Below is a small trained network, with its code and all its weights. Each question gives an input and a class and asks what happens when units are switched off, that is, made to give their printed mean instead of their output.

import numpy as np


def w(rows, s, z=0):
    codes = np.array(rows[::2]) - 128.0
    scale = np.full(codes.shape[1], s)
    scale[-1] = z or s
    return codes * scale


def f(y):
    return y / 2 * (1 + np.tanh(0.7978845608 * (y + 0.044715 * y**3)))


def log_softmax(a):
    a = a - a.max(-1, keepdims=True)
    return a - np.log(np.exp(a).sum(-1, keepdims=True))


def net(x, mask):
    res = np.array(x, float).reshape(1, 5) / 4 @ E
    y = f(res @ A[0][:, :-1].T + A[0][:, -1])
    res = res + np.where(mask, y, B[0][:, -1]) @ B[0][:, :-1]
    return log_softmax(res[-1] @ U[:, :-1].T + U[:, -1])


A, B = {}, {}
E = w([
[102,113,129,112,238,129,98,157,162,129,116,38],'x0',
[129,128,127,128,128,125,129,129,128,128,128,128],'x1',
[91,118,99,7,111,131,116,142,104,125,145,141],'x2',
[129,126,127,128,128,127,128,129,128,127,128,127],'x3',
[129,140,149,106,114,125,71,117,155,196,21,143],'x4',
],0.012)
A[0] = w([
[127,134,125,85,20,129,138,124,104,126,140,202,180],'neuron 1',
[119,125,126,10,112,132,91,126,129,155,48,143,2],'neuron 2',
[145,119,119,157,64,126,163,131,100,118,185,163,228],'neuron 3',
[140,140,143,207,38,137,142,100,118,128,125,195,252],'neuron 4',
[137,134,141,168,128,125,95,127,148,162,5,141,98],'neuron 5',
[121,118,136,139,153,125,149,129,119,119,168,124,170],'neuron 6',
[109,134,116,4,140,137,131,124,107,110,191,135,106],'neuron 7',
[132,142,143,218,156,131,134,118,133,121,151,117,207],'neuron 8',
],0.023,0.0056)
B[0] = w([
[185,118,88,102,126,125,143,5,138,92,140,155,246],'neuron 1',
[159,144,88,150,230,110,148,184,127,104,131,223,212],'neuron 2',
[43,121,179,131,146,116,93,133,196,72,97,170,212],'neuron 3',
[127,147,146,158,99,131,136,241,73,190,134,184,254],'neuron 4',
[117,117,239,86,78,134,104,83,140,163,121,85,242],'neuron 5',
[123,133,79,177,133,134,153,126,106,135,134,93,171],'neuron 6',
[57,120,100,94,41,148,116,147,106,159,132,77,229],'neuron 7',
[168,126,87,174,197,123,141,111,154,79,131,77,210],'neuron 8',
],0.027,0.025)
U = w([
[92,170,114,168,217,88,133,253,159,89,98,187,253],'0',
[153,155,201,138,19,136,106,165,46,220,114,144,71],'1',
[191,117,40,188,192,130,198,64,150,57,168,53,164],'2',
[147,94,199,88,136,139,52,26,204,148,82,35,144],'3',
[82,89,107,85,34,141,97,20,157,88,132,136,104],'4',
[230,144,88,97,195,97,190,48,117,102,146,176,47],'5',
[78,116,88,111,63,180,112,197,50,195,158,26,48],'6',
],0.0054,0.0029)

Each question gives the input, the list of numbers given to net, and the class t.
The units are the neurons (one row each of A and B). Each row of codes is followed by its name. A weight is (code - 128) times the scale printed after its matrix; where a second scale follows, it is the last column's (A, B and U).
mask holds one flag per neuron, in row order. A switched-off neuron (its flag False) gives its mean, the last column of its row in B, instead of its output. The means were averaged over made-up inputs and are rounded, as every weight is.
A unit's drop is (log p(t) with every unit on - log p(t) with that unit switched off) / (log p(t) with every unit on - log p(t) with every unit switched off).
The circuit of an input: a set's keep is (log p(t) with only the set's units on - log p(t) with every unit switched off) / (log p(t) with every unit on - log p(t) with every unit switched off). Starting from all 8 units, units are removed one at a time, each time the one whose removal leaves the highest keep (on an exact tie, the one counted first), for as long as the keep stays at least 0.8.
units of the circuit, in order: the units of the circuit, biggest drop first
most important unit: the unit with the biggest drop
k most important neurons: the k neurons with the biggest drops, biggest first
drop when u is switched off: that unit's drop, to one decimal
input [-6,4,-8,-4,-1], class 0: most important neuron -> [neuron 3]
input [6,0,1,-4,-6], class 6: 2 most important neurons -> [neuron 1; neuron 7]
input [8,6,4,-6,0], class 6: 2 most important neurons -> [neuron 7; neuron 3]
input [1,3,3,7,1], class 0: 2 most important neurons -> [neuron 1; neuron 5]
input [5,0,-3,3,8], class 3: 2 most important neurons -> [neuron 5; neuron 4]
input [-6,-6,5,-1,2], class 5: 2 most important neurons -> [neuron 1; neuron 2]
input [3,-8,5,6,8], class 0: 2 most important neurons -> [neuron 2; neuron 1]
input [-1,-7,6,6,8], class 5: 2 most important neurons -> [neuron 2; neuron 1]
input [4,8,7,2,1], class 0: 2 most important neurons -> [neuron 2; neuron 5]
input [7,5,1,0,-1], class 6: 4 most important neurons -> [neuron 1; neuron 2; neuron 8; neuron 5]
input [7,2,-4,-2,6], class 3: 2 most important neurons -> [neuron 5; neuron 4]
input [2,-3,3,-3,3], class 0: 2 most important neurons -> [neuron 1; neuron 2]
input [-7,-4,7,2,6], class 5: 2 most important neurons -> [neuron 1; neuron 2]
input [4,-8,-2,7,-1], class 2: most important unit -> neuron 4
input [1,-6,8,-3,-1], class 6: 2 most important neurons -> [neuron 7; neuron 3]
input [-7,-8,-7,-6,-8], class 0: drop when neuron 3 is switched off -> 0.0
input [8,1,-2,2,1], class 3: drop when neuron 2 is switched off -> 1.3
input [8,-2,-3,8,0], class 2: drop when neuron 7 is switched off -> 0.1
input [6,2,-3,-5,5], class 3: drop when neuron 4 is switched off -> 1.5
input [8,6,-6,0,7], class 3: units of the circuit, in order -> [neuron 5]
